data = 0.171,0.071,-0.054,0.099,-0.003,-0.188,0.031,-0.211,0.074
data[0] => 0.171
data[8] => 0.074
data[3] => 0.099
data[4] => -0.003

arr =
[[-2.06, 0.98, 0.17, 0.01, 1.30, -0.94, -0.76, 1.43, 0.65, -1.74, 0.53, -1.35],
 [-0.69, -1.66, -1.84, 0.38, 0.61, 1.21, 2.70, 1.47, -2.23, 4.85, -1.80, -1.49]]
arr[-2][0]: -2.06
arr[-1][-1]: -1.49
arr[1][4]: 0.61
arr[-1][1]: -1.66
arr[0]: [-2.06, 0.98, 0.17, 0.01, 1.30, -0.94, -0.76, 1.43, 0.65, -1.74, 0.53, -1.35]
arr[-2][10]: 0.53
arr[-2][5]: -0.94
arr[-1][6]: 2.70
arr[-2][-8]: 1.30
arr[-1][-12]: -0.69
arr[1][-5]: 1.47
arr[1]: [-0.69, -1.66, -1.84, 0.38, 0.61, 1.21, 2.70, 1.47, -2.23, 4.85, -1.80, -1.49]
arr[:, -10]: [0.17, -1.84]
arr[-2][-5]: 1.43
arr[-1][-10]: -1.84
arr[-2][9]: -1.74
arr[-1][-9]: 0.38
arr[-2][3]: 0.01
arr[1][10]: -1.80

X =
[[ 405 -488  183  217   68   65   22]
 [ 314  222 -131  -20  -76  317  168]
 [-138  132  348   30  166  124   32]
 [ 137  104  242  738    0  318   28]
 [  26  -92  -17  274   62  320  121]
 [ 149 -237   72  716  374  454  121]
 [ -98   57  281  294    9   93  270]
 [ 456  731  231  -63 -138  370   30]
 [ 254  373  177  310  508  210  132]
 [ 115  341   -7  230  -95 -314  -10]
 [ 150 -535  168 -105   75  -88  -54]
 [ 417   75   92  796  -67  -30  265]]
Rows and columns are counted from 0.
(0, 0) = 405
(10, 3) = -105
(8, 4) = 508
(11, 0) = 417
(3, 4) = 0
(7, 2) = 231
(4, 6) = 121
(2, 2) = 348
(4, 2) = -17
(7, 4) = -138
(7, 6) = 30
(7, 0) = 456
(10, 4) = 75
(5, 0) = 149
(1, 2) = -131
(0, 4) = 68
(3, 5) = 318
(9, 2) = -7
(6, 5) = 93
(10, 1) = -535
(9, 0) = 115
(5, 1) = -237
(8, 1) = 373
(6, 2) = 281
(3, 0) = 137
(9, 3) = 230
(2, 1) = 132
(6, 1) = 57
(11, 1) = 75
(2, 4) = 166
(10, 0) = 150

m = [[-572, -139, -280, 518], [-222, -185, -617, -186]]
m[0, 0]	-572
m[0, 1]	-139
m[0]	[-572, -139, -280, 518]
m[0, 2]	-280
m[1, 1]	-185

W =
[[ 13.9 -20.6  12.7   5.8  12.7 -10.6 -17.9   2.2 -17.8  10.5  -1.1  -8.1
  -10.0  12.0 -11.4]
 [  2.1 -21.4 -11.0  -0.5 -13.5 -13.3 -17.0  -1.0 -12.3   0.2  -0.2 -14.0
   -1.6  -0.8 -24.5]
 [ 14.7  -3.0  -4.7 -18.3  -6.9   6.5  -3.3  15.2   8.8  10.6  -9.7  -4.4
   14.1   3.1  -8.9]
 [-22.5 -18.2   6.3  15.6  -5.1  17.1 -13.4  16.9 -21.2 -11.9   3.7  -8.7
   -1.0 -18.8  -6.7]
 [-12.2  11.5  -7.6  13.9  10.9 -21.2  12.0  -1.2  18.5   7.8 -20.0 -19.5
    9.3   5.0  -7.8]
 [ 12.4  16.4 -24.4  -9.1  17.1  -3.5 -25.4  -3.6  15.3 -19.3  -4.7   8.5
   13.0  -1.7 -14.8]
 [-17.5  -2.1   3.9   4.5 -16.3 -22.4 -25.2  13.7 -12.8 -24.5  17.4  -1.6
  -16.2 -23.0   6.9]
 [  5.8 -15.2   0.2  -2.4  -3.4 -18.3   0.5   8.6 -25.4 -13.3   8.5 -11.2
   13.8  -9.8 -12.5]
 [-20.3   1.2 -21.9  -6.2  -6.1 -24.0   8.3  12.4  10.2  11.5  12.2 -11.6
   -2.3  -7.2  -4.6]
 [-22.1 -19.8 -10.9   9.6  -7.6  18.6  -4.3 -18.6  -2.2   7.1 -22.1   1.3
   -5.8   4.7  14.1]
 [-23.8  12.4  -5.3  12.2 -20.8  13.2  12.6 -10.1 -20.6 -14.9   1.3  18.8
    7.9   5.1 -19.2]
 [  2.6  13.0 -24.5 -23.5  15.0 -10.8 -13.0 -24.5  17.7 -22.4   6.4   5.2
  -14.4 -19.5   7.7]
 [ -2.3   1.3  -3.9   4.0  -2.4 -25.2  -4.2   3.6 -17.6 -15.1   2.2   6.4
    8.0  -1.2   5.4]
 [-24.0  -8.1   9.1 -13.5 -20.6  13.0   9.2 -22.5  -4.4  10.0  -9.6 -13.1
   10.4  -9.9  13.5]]
Indices start at 0.
(0, 0) -> 13.9
(10, 11) -> 18.8
(9, 11) -> 1.3
(3, 3) -> 15.6
(0, 6) -> -17.9
(11, 3) -> -23.5
(8, 6) -> 8.3
(1, 13) -> -0.8
(12, 8) -> -17.6
(8, 1) -> 1.2
(12, 6) -> -4.2
(6, 13) -> -23.0
(0, 9) -> 10.5
(11, 7) -> -24.5
(5, 13) -> -1.7
(3, 2) -> 6.3
(4, 12) -> 9.3
(0, 5) -> -10.6
(3, 8) -> -21.2
(8, 12) -> -2.3
(1, 6) -> -17.0
(10, 8) -> -20.6
(11, 4) -> 15.0
(12, 1) -> 1.3
(8, 5) -> -24.0
(9, 8) -> -2.2
(4, 8) -> 18.5
(6, 14) -> 6.9
(7, 4) -> -3.4
(13, 9) -> 10.0
(3, 9) -> -11.9
(6, 4) -> -16.3
(11, 13) -> -19.5
(3, 0) -> -22.5
(9, 9) -> 7.1
(12, 5) -> -25.2
(12, 2) -> -3.9
